Below are the code and all the weights of a small trained network. Each question names an input and a class and asks about switching units off, where a switched-off unit gives its printed mean instead of its output.

import numpy as np


def w(rows, s, z=0):
    codes = np.array(rows[::2]) - 128.0
    scale = np.full(codes.shape[1], s)
    scale[-1] = z or s
    return codes * scale


def f(y):
    return y / 2 * (1 + np.tanh(0.7978845608 * (y + 0.044715 * y**3)))


def log_softmax(a):
    a = a - a.max(-1, keepdims=True)
    return a - np.log(np.exp(a).sum(-1, keepdims=True))


def net(x, mask):
    res = np.array(x, float).reshape(1, 2) / 4 @ E
    y = f(res @ A[0][:, :-1].T + A[0][:, -1])
    res = res + np.where(mask, y, B[0][:, -1]) @ B[0][:, :-1]
    return log_softmax(res[-1] @ U[:, :-1].T + U[:, -1])


A, B = {}, {}
E = w([
[152,116,149,254,137,70,109,151,195,124,130,121],'x0',
[148,155,144,135,48,74,193,189,241,239,79,140],'x1',
],0.013)
A[0] = w([
[161,157,69,69,110,180,131,102,101,146,122,61,38],'n1',
[112,115,146,169,152,85,133,67,72,148,141,93,19],'n2',
[161,96,148,205,158,117,100,156,129,134,128,120,36],'n3',
[135,106,155,151,145,183,47,93,138,86,124,135,61],'n4',
[85,175,101,57,118,192,110,64,135,159,182,112,40],'n5',
[137,67,192,133,175,123,43,114,118,104,151,77,78],'n6',
[158,112,164,255,162,115,92,99,140,54,189,43,145],'n7',
[164,182,119,130,115,111,200,121,133,142,144,172,2],'n8',
[34,75,63,119,211,169,81,35,75,54,223,35,230],'n9',
[138,94,76,146,154,135,84,103,73,123,75,109,70],'n10',
[70,112,88,85,140,85,130,123,186,187,128,135,24],'n11',
],0.0082,0.0059)
B[0] = w([
[232,138,55,200,146,251,200,25,115,38,124,204,151],'n1',
[177,208,53,213,68,203,223,41,221,88,197,114,132],'n2',
[224,169,73,104,200,255,193,52,213,89,84,220,154],'n3',
[126,216,98,206,12,118,190,119,189,89,173,78,155],'n4',
[253,163,152,247,224,183,186,48,135,42,156,191,159],'n5',
[128,219,145,186,13,108,142,112,222,96,236,36,161],'n6',
[191,84,127,128,211,157,146,144,61,106,52,173,199],'n7',
[86,168,154,255,43,118,205,70,217,39,231,112,137],'n8',
[69,90,176,135,136,63,52,189,113,148,134,142,254],'n9',
[71,177,115,189,48,158,177,112,241,98,237,93,149],'n10',
[85,188,137,159,55,157,203,140,230,81,189,56,145],'n11',
],0.0091,0.018)
U = w([
[57,189,143,184,10,135,137,123,219,138,197,49,2],'0',
[206,131,109,145,191,254,209,57,127,64,79,230,14],'1',
[74,33,163,44,154,94,70,207,74,187,30,131,250],'2',
],0.0093,0.0052)

Each question gives the input, the list of numbers given to net, and the class t.
The units are the neurons (one row each of A and B). Each row of codes is followed by its name. A weight is (code - 128) times the scale printed after its matrix; where a second scale follows, it is the last column's (A, B and U).
mask holds one flag per neuron, in row order. A switched-off neuron (its flag False) gives its mean, the last column of its row in B, instead of its output. The means were averaged over made-up inputs and are rounded, as every weight is.
A unit's drop is (log p(t) with every unit on - log p(t) with that unit switched off) / (log p(t) with every unit on - log p(t) with every unit switched off).
The circuit of an input: a set's keep is (log p(t) with only the set's units on - log p(t) with every unit switched off) / (log p(t) with every unit on - log p(t) with every unit switched off). Starting from all 11 units, units are removed one at a time, each time the one whose removal leaves the highest keep (on an exact tie, the one counted first), for as long as the keep stays at least 0.8.
units of the circuit, in order: the units of the circuit, biggest drop first
unit that matters most: the unit with the biggest drop
k most important neurons: the k neurons with the biggest drops, biggest first
drop when u is switched off: that unit's drop, to one decimal
input [1,3], class 2: units of the circuit, in order => (n6, n5)
input [4,-4], class 0: units of the circuit, in order => (n6)
input [-7,-7], class 0: 4 most important neurons => (n9, n10, n7, n6)
input [1,-4], class 0: 3 most important neurons => (n6, n4, n10)
input [4,3], class 1: 3 most important neurons => (n9, n3, n6)
input [2,0], class 2: 2 most important neurons => (n5, n1)
input [2,-5], class 0: 2 most important neurons => (n6, n4)
input [2,3], class 2: 3 most important neurons => (n6, n4, n10)
input [8,7], class 1: 2 most important neurons => (n3, n9)
input [2,-4], class 0: 4 most important neurons => (n6, n4, n10, n2)
input [5,4], class 1: drop when n9 is switched off => 0.8
input [3,-1], class 2: drop when n1 is switched off => 0.4
input [-5,-8], class 0: drop when n9 is switched off => 0.2
input [-1,-3], class 2: unit that matters most => n9
input [3,1], class 2: drop when n5 is switched off => 0.4
